Below is a small trained network, with its code and all its weights. Each question gives an input and a class and asks what happens when units are switched off, that is, made to give their printed mean instead of their output.

import numpy as np


def w(rows, s, z=0):
    codes = np.array(rows[::2]) - 128.0
    scale = np.full(codes.shape[1], s)
    scale[-1] = z or s
    return codes * scale


def f(y):
    return y / 2 * (1 + np.tanh(0.7978845608 * (y + 0.044715 * y**3)))


def log_softmax(a):
    a = a - a.max(-1, keepdims=True)
    return a - np.log(np.exp(a).sum(-1, keepdims=True))


def net(x, mask):
    res = np.array(x, float).reshape(1, 6) / 4 @ E
    y = f(res @ A[0][:, :-1].T + A[0][:, -1])
    res = res + np.where(mask, y, B[0][:, -1]) @ B[0][:, :-1]
    return log_softmax(res[-1] @ U[:, :-1].T + U[:, -1])


A, B = {}, {}
E = w([
[176,123,105,137,147,53,100,201,55,147,218,202],'x0',
[157,143,106,121,241,70,113,114,210,131,184,120],'x1',
[145,58,72,147,127,204,73,194,134,181,103,133],'x2',
[160,177,178,171,154,226,31,168,75,114,99,77],'x3',
[189,137,149,24,186,177,246,136,176,116,42,123],'x4',
[26,92,70,77,145,167,3,199,227,147,185,85],'x5',
],0.008)
A[0] = w([
[196,153,76,104,165,64,81,125,196,169,176,186,144],'n1',
[203,160,162,145,129,56,196,61,91,146,125,103,124],'n2',
[137,152,191,102,102,39,129,99,241,117,196,126,205],'n3',
[199,33,104,203,112,85,140,180,95,215,175,220,235],'n4',
[176,97,198,157,75,204,49,173,112,140,17,66,184],'n5',
[102,68,1,171,121,237,105,166,195,204,178,119,202],'n6',
[198,142,155,79,182,82,117,122,60,191,76,147,110],'n7',
[144,113,67,134,115,112,121,140,50,88,167,168,147],'n8',
[137,107,52,51,107,115,182,170,119,168,142,108,235],'n9',
[183,185,249,112,205,156,226,112,131,66,30,111,164],'n10',
[153,114,35,122,181,90,136,209,189,159,173,151,252],'n11',
],0.0073,0.0035)
B[0] = w([
[93,148,164,174,234,136,105,158,177,101,157,183,190],'n1',
[149,85,124,94,149,123,129,167,151,171,92,153,206],'n2',
[69,185,131,161,168,98,120,115,114,140,75,103,197],'n3',
[65,59,129,70,106,136,95,76,96,170,142,154,217],'n4',
[150,139,254,187,210,72,146,210,178,92,181,114,221],'n5',
[80,78,146,95,163,154,52,85,159,178,158,213,248],'n6',
[144,125,82,19,64,170,131,55,94,207,175,142,164],'n7',
[99,109,149,152,141,155,118,179,123,223,189,148,166],'n8',
[108,125,146,151,154,98,96,126,109,153,131,142,187],'n9',
[79,143,108,154,49,169,173,141,95,129,5,145,253],'n10',
[119,140,170,189,191,83,91,164,186,159,207,126,221],'n11',
],0.0091,0.012)
U = w([
[153,184,131,109,117,118,177,100,17,127,8,89,216],'0',
[66,7,113,93,190,104,91,127,135,204,184,180,177],'1',
[116,113,126,133,188,101,230,150,157,46,69,116,2],'2',
[149,168,183,138,254,46,112,167,149,74,205,114,224],'3',
[195,115,33,72,134,191,135,89,161,99,189,96,3],'4',
],0.0068,0.0028)

Each question gives the input, the list of numbers given to net, and the class t.
The units are the neurons (one row each of A and B). Each row of codes is followed by its name. A weight is (code - 128) times the scale printed after its matrix; where a second scale follows, it is the last column's (A, B and U).
mask holds one flag per neuron, in row order. A switched-off neuron (its flag False) gives its mean, the last column of its row in B, instead of its output. The means were averaged over made-up inputs and are rounded, as every weight is.
A unit's drop is (log p(t) with every unit on - log p(t) with that unit switched off) / (log p(t) with every unit on - log p(t) with every unit switched off).
The circuit of an input: a set's keep is (log p(t) with only the set's units on - log p(t) with every unit switched off) / (log p(t) with every unit on - log p(t) with every unit switched off). Starting from all 11 units, units are removed one at a time, each time the one whose removal leaves the highest keep (on an exact tie, the one counted first), for as long as the keep stays at least 0.8.
circuit, biggest first: the units of the circuit, biggest drop first
top k neurons: the k neurons with the biggest drops, biggest first
drop when u is switched off: that unit's drop, to one decimal
input [-3,4,5,1,0,-1], class 3: top neuron -> (n4)
input [-8,-1,-5,3,5,6], class 2: top 3 neurons -> (n5 n7 n4)
input [-3,-8,3,4,7,-1], class 2: circuit, biggest first -> (n5 n10)
input [1,-4,-4,8,3,2], class 0: top 2 neurons -> (n11 n10)
input [4,4,4,7,-1,2], class 3: top 3 neurons -> (n5 n10 n11)
input [-6,4,-1,7,2,-1], class 0: top 3 neurons -> (n10 n11 n1)
input [1,-1,0,8,-5,4], class 3: top 2 neurons -> (n5 n4)
input [-7,-2,2,-2,-2,-4], class 0: top 2 neurons -> (n11 n1)
input [-7,-8,0,-2,-6,-1], class 3: top 2 neurons -> (n10 n5)
input [6,8,1,-4,5,7], class 3: top 2 neurons -> (n11 n1)
input [-6,-5,8,-3,8,-6], class 0: drop when n10 is switched off -> 0.9
input [-1,3,3,3,1,-7], class 0: drop when n3 is switched off -> 0.0
input [6,0,0,4,5,3], class 3: drop when n11 is switched off -> 0.2
input [3,-2,0,8,2,6], class 3: circuit, biggest first -> (n5)
